Below is a small trained network, with its code and all its weights. Each question gives an input and a class and asks what happens when units are switched off, that is, made to give their printed mean instead of their output.

import numpy as np


def w(rows, s, z=0):
    codes = np.array(rows[::2]) - 128.0
    scale = np.full(codes.shape[1], s)
    scale[-1] = z or s
    return codes * scale


def norm(h):
    return h / np.sqrt((h * h).mean(-1, keepdims=True) + 1e-5)


def f(y):
    return np.maximum(y, 0)


def log_softmax(a):
    a = a - a.max(-1, keepdims=True)
    return a - np.log(np.exp(a).sum(-1, keepdims=True))


def net(x, mask):
    res = np.array(x, float).reshape(1, 5) / 4 @ E
    u = 0
    for l in range(3):
        y = f(norm(res) @ A[l][:, :-1].T + A[l][:, -1])
        res = res + np.where(mask[u : u + 8], y, B[l][:, -1]) @ B[l][:, :-1]
        u += 8
    return log_softmax(norm(res)[-1] @ U[:, :-1].T + U[:, -1])


A, B = {}, {}
E = w([
[61,235,139,89,148],'x0',
[20,2,60,79,219],'x1',
[221,143,114,53,222],'x2',
[110,125,154,213,216],'x3',
[127,129,127,129,127],'x4',
],0.0064)
A[0] = w([
[164,218,186,186,154,142],'L0N1',
[91,123,77,42,21,2],'L0N2',
[86,73,100,96,81,141],'L0N3',
[162,145,165,109,48,70],'L0N4',
[63,134,153,219,115,149],'L0N5',
[83,130,116,117,135,149],'L0N6',
[195,150,102,134,254,153],'L0N7',
[134,42,50,129,147,188],'L0N8',
],0.007,0.0029)
B[0] = w([
[148,119,32,156,147,251],'L0N1',
[142,112,173,33,92,186],'L0N2',
[106,103,71,113,105,205],'L0N3',
[169,97,48,144,158,193],'L0N4',
[178,101,204,67,123,221],'L0N5',
[117,214,104,175,72,178],'L0N6',
[101,78,234,93,102,253],'L0N7',
[254,180,102,171,127,254],'L0N8',
],0.0086,0.0041)
A[1] = w([
[111,154,45,111,78,214],'L1N1',
[111,118,149,194,90,41],'L1N2',
[132,126,124,208,206,149],'L1N3',
[201,113,97,136,190,254],'L1N4',
[82,69,63,84,192,159],'L1N5',
[94,141,190,235,185,48],'L1N6',
[63,254,131,88,148,28],'L1N7',
[69,110,104,159,84,197],'L1N8',
],0.011,0.0025)
B[1] = w([
[155,136,74,116,189,206],'L1N1',
[144,145,142,77,119,153],'L1N2',
[152,136,72,81,150,190],'L1N3',
[94,153,149,148,67,254],'L1N4',
[137,247,120,166,59,196],'L1N5',
[145,112,84,62,180,177],'L1N6',
[79,33,106,171,48,181],'L1N7',
[146,213,214,102,129,166],'L1N8',
],0.012,0.0076)
A[2] = w([
[57,205,216,130,69,255],'L2N1',
[99,174,159,14,71,66],'L2N2',
[167,66,72,106,2,207],'L2N3',
[97,114,108,108,55,189],'L2N4',
[159,119,91,77,196,150],'L2N5',
[58,109,62,122,110,153],'L2N6',
[167,27,138,170,147,163],'L2N7',
[1,152,82,109,101,76],'L2N8',
],0.0094,0.0018)
B[2] = w([
[218,83,148,166,158,187],'L2N1',
[189,148,188,100,178,197],'L2N2',
[43,89,106,155,196,248],'L2N3',
[113,86,177,94,213,181],'L2N4',
[90,83,129,3,171,157],'L2N5',
[160,46,129,139,123,157],'L2N6',
[58,102,100,146,75,141],'L2N7',
[147,77,70,212,71,166],'L2N8',
],0.0082,0.011)
U = w([
[97,16,74,179,102,151],'0',
[129,111,86,41,187,146],'1',
[144,239,65,194,98,187],'2',
[128,113,109,133,188,238],'3',
[162,142,221,97,172,112],'4',
[11,136,156,134,123,64],'5',
[11,200,185,192,95,1],'6',
[62,195,171,167,140,13],'7',
],0.013,0.0071)

Each question gives the input, the list of numbers given to net, and the class t.
The units are the neurons (one row each of A and B). Each row of codes is followed by its name. A weight is (code - 128) times the scale printed after its matrix; where a second scale follows, it is the last column's (A, B and U).
mask holds one flag per neuron, layer by layer. A switched-off neuron (its flag False) gives its mean, the last column of its row in B, instead of its output. The means were averaged over made-up inputs and are rounded, as every weight is.
A unit's drop is (log p(t) with every unit on - log p(t) with that unit switched off) / (log p(t) with every unit on - log p(t) with every unit switched off).
The circuit of an input: a set's keep is (log p(t) with only the set's units on - log p(t) with every unit switched off) / (log p(t) with every unit on - log p(t) with every unit switched off). Starting from the 12 units with the biggest drops (on a tie, the unit counted first), units are removed one at a time, each time the one whose removal leaves the highest keep (on an exact tie, the one counted first), for as long as the keep stays at least 0.8.
units of the circuit, in order: the units of the circuit, biggest drop first
top k neurons: the k neurons with the biggest drops, biggest first
top k neurons in layer l: the k neurons of layer l with the biggest drops, biggest first
input [-3,6,-1,5,2], class 2: units of the circuit, in order : L1N5
input [-6,1,1,7,-2], class 1: units of the circuit, in order : L1N3, L2N5
input [-6,3,6,0,-6], class 0: top 2 neurons : L0N8, L1N8
input [-1,-5,-6,-4,5], class 4: top 3 neurons : L0N8, L1N8, L1N7
input [4,-3,-1,-4,7], class 3: top 3 neurons : L0N4, L1N1, L1N4
input [-5,-2,6,-3,0], class 4: top 4 neurons : L1N7, L0N1, L1N4, L2N8
input [-6,8,3,-3,-6], class 2: top 2 neurons : L1N5, L1N7
input [8,-7,0,-6,-1], class 0: units of the circuit, in order : L1N7, L0N8, L1N5
input [-7,3,-8,-8,2], class 1: top 2 neurons : L1N8, L1N7
input [-4,6,4,4,-5], class 2: top 3 neurons : L1N5, L1N7, L1N4
input [-6,1,-8,6,-4], class 4: top 2 neurons : L1N2, L1N8
input [-5,8,-2,-4,-2], class 2: units of the circuit, in order : L1N5, L1N8
input [-7,6,4,8,-6], class 1: top 2 neurons : L1N3, L1N7
input [2,5,-2,1,0], class 2: units of the circuit, in order : L1N5
input [-7,6,6,8,7], class 1: top 2 neurons : L1N3, L1N7
input [-7,8,-3,3,2], class 2: units of the circuit, in order : L1N5, L1N7, L1N8
input [6,-7,1,8,4], class 1: top 2 neurons in layer 1 : L1N6, L1N3
input [6,-1,-8,8,-3], class 1: top 2 neurons : L1N6, L1N4
input [5,2,-7,5,5], class 4: units of the circuit, in order : L0N5, L2N3
input [4,3,-3,0,-1], class 0: units of the circuit, in order : L2N8
input [3,4,8,3,2], class 4: top 2 neurons in layer 0 : L0N7, L0N1
input [5,7,-7,-1,-2], class 2: top 3 neurons in layer 1 : L1N8, L1N5, L1N1
